Below are the code and all the weights of a small trained network. Each question names an input and a class and asks about switching units off, where a switched-off unit gives its printed mean instead of its output.

import numpy as np


def w(rows, s, z=0):
    codes = np.array(rows[::2]) - 128.0
    scale = np.full(codes.shape[1], s)
    scale[-1] = z or s
    return codes * scale


def f(y):
    return np.maximum(y, 0)


def log_softmax(a):
    a = a - a.max(-1, keepdims=True)
    return a - np.log(np.exp(a).sum(-1, keepdims=True))


def net(x, mask):
    res = np.array(x, float).reshape(1, 7) / 4 @ E
    y = f(res @ A[0][:, :-1].T + A[0][:, -1])
    res = res + np.where(mask, y, B[0][:, -1]) @ B[0][:, :-1]
    return log_softmax(res[-1] @ U[:, :-1].T + U[:, -1])


A, B = {}, {}
E = w([
[126,153,142,226,73],'x0',
[131,91,48,105,241],'x1',
[169,60,52,121,65],'x2',
[179,2,194,189,205],'x3',
[141,105,56,195,176],'x4',
[216,153,149,109,104],'x5',
[206,173,201,152,105],'x6',
],0.0091)
A[0] = w([
[30,154,158,153,100,213],'neuron 1',
[137,180,98,65,190,153],'neuron 2',
[201,138,98,86,160,114],'neuron 3',
[91,105,79,132,42,109],'neuron 4',
[220,136,71,105,130,122],'neuron 5',
[154,128,171,202,177,137],'neuron 6',
[133,119,183,93,130,146],'neuron 7',
[175,75,167,51,126,173],'neuron 8',
[101,93,207,75,130,124],'neuron 9',
[133,162,166,183,180,254],'neuron 10',
[198,131,246,191,169,158],'neuron 11',
[131,102,192,83,119,209],'neuron 12',
[80,105,81,117,80,50],'neuron 13',
[138,180,158,175,127,134],'neuron 14',
[135,228,71,150,121,115],'neuron 15',
[169,94,129,125,137,110],'neuron 16',
[145,166,127,145,55,171],'neuron 17',
[119,89,130,136,177,175],'neuron 18',
[139,167,172,48,195,196],'neuron 19',
[113,69,130,144,159,149],'neuron 20',
[50,120,177,213,130,200],'neuron 21',
[161,97,69,215,139,143],'neuron 22',
[116,102,170,86,100,162],'neuron 23',
[128,170,148,76,119,170],'neuron 24',
[143,122,90,128,72,185],'neuron 25',
[182,144,116,38,127,206],'neuron 26',
],0.012,0.004)
B[0] = w([
[137,163,111,95,85,203],'neuron 1',
[109,67,143,116,68,195],'neuron 2',
[158,102,105,78,99,172],'neuron 3',
[105,159,125,126,166,181],'neuron 4',
[175,114,98,121,118,180],'neuron 5',
[135,66,157,161,50,202],'neuron 6',
[154,164,103,119,112,172],'neuron 7',
[166,195,89,119,158,203],'neuron 8',
[182,165,144,88,128,185],'neuron 9',
[117,91,144,146,2,202],'neuron 10',
[89,156,153,182,34,253],'neuron 11',
[176,185,68,108,78,192],'neuron 12',
[97,160,147,170,173,162],'neuron 13',
[109,122,149,146,51,181],'neuron 14',
[136,140,125,171,116,198],'neuron 15',
[99,144,119,99,137,166],'neuron 16',
[168,186,118,134,97,203],'neuron 17',
[124,77,103,150,111,185],'neuron 18',
[120,111,144,84,47,206],'neuron 19',
[89,119,115,93,149,184],'neuron 20',
[161,120,161,55,7,204],'neuron 21',
[91,90,113,102,125,204],'neuron 22',
[138,170,80,97,135,172],'neuron 23',
[163,156,116,107,124,184],'neuron 24',
[131,197,91,129,161,177],'neuron 25',
[173,109,109,158,83,199],'neuron 26',
],0.0087,0.013)
U = w([
[140,153,162,184,89,229],'0',
[109,68,31,189,175,88],'1',
[85,159,99,148,139,63],'2',
[114,35,130,154,93,214],'3',
[76,87,179,131,122,3],'4',
[251,89,78,73,129,89],'5',
[105,128,203,163,197,14],'6',
],0.011,0.0036)

Each question gives the input, the list of numbers given to net, and the class t.
The units are the neurons (one row each of A and B). Each row of codes is followed by its name. A weight is (code - 128) times the scale printed after its matrix; where a second scale follows, it is the last column's (A, B and U).
mask holds one flag per neuron, in row order. A switched-off neuron (its flag False) gives its mean, the last column of its row in B, instead of its output. The means were averaged over made-up inputs and are rounded, as every weight is.
A unit's drop is (log p(t) with every unit on - log p(t) with that unit switched off) / (log p(t) with every unit on - log p(t) with every unit switched off).
The circuit of an input: a set's keep is (log p(t) with only the set's units on - log p(t) with every unit switched off) / (log p(t) with every unit on - log p(t) with every unit switched off). Starting from the 12 units with the biggest drops (on a tie, the unit counted first), units are removed one at a time, each time the one whose removal leaves the highest keep (on an exact tie, the one counted first), for as long as the keep stays at least 0.8.
circuit, biggest first: the units of the circuit, biggest drop first
unit that matters most: the unit with the biggest drop
k most important neurons: the k neurons with the biggest drops, biggest first
drop of u: that unit's drop, to one decimal
input [-6,8,-3,-2,1,-1,-5], class 3: circuit, biggest first -> neuron 2
input [-6,-7,-1,2,-3,-7,-8], class 5: circuit, biggest first -> neuron 11; neuron 9
input [0,0,2,4,-5,-8,-2], class 5: circuit, biggest first -> neuron 11; neuron 9
input [3,6,0,-1,2,-5,-1], class 1: 4 most important neurons -> neuron 11; neuron 19; neuron 6; neuron 14
input [3,5,3,-6,0,-2,-6], class 1: 2 most important neurons -> neuron 11; neuron 21
input [-4,-3,1,7,-7,-3,1], class 5: 2 most important neurons -> neuron 9; neuron 12
input [-7,2,7,2,-2,-2,-7], class 1: 2 most important neurons -> neuron 21; neuron 13
input [3,8,5,8,-4,0,3], class 3: 2 most important neurons -> neuron 11; neuron 6
input [8,-8,8,-7,7,3,-6], class 2: 2 most important neurons -> neuron 4; neuron 25
input [-6,-7,-3,-8,3,-4,-6], class 2: drop of neuron 11 -> 0.2
input [-7,0,-5,-1,5,-6,2], class 3: drop of neuron 2 -> 0.1
input [7,8,-2,-1,-3,4,-8], class 1: drop of neuron 6 -> 0.1
input [-3,7,-6,-7,5,-5,8], class 3: drop of neuron 2 -> 0.3
input [-2,7,-8,-4,-7,-8,-8], class 4: unit that matters most -> neuron 2
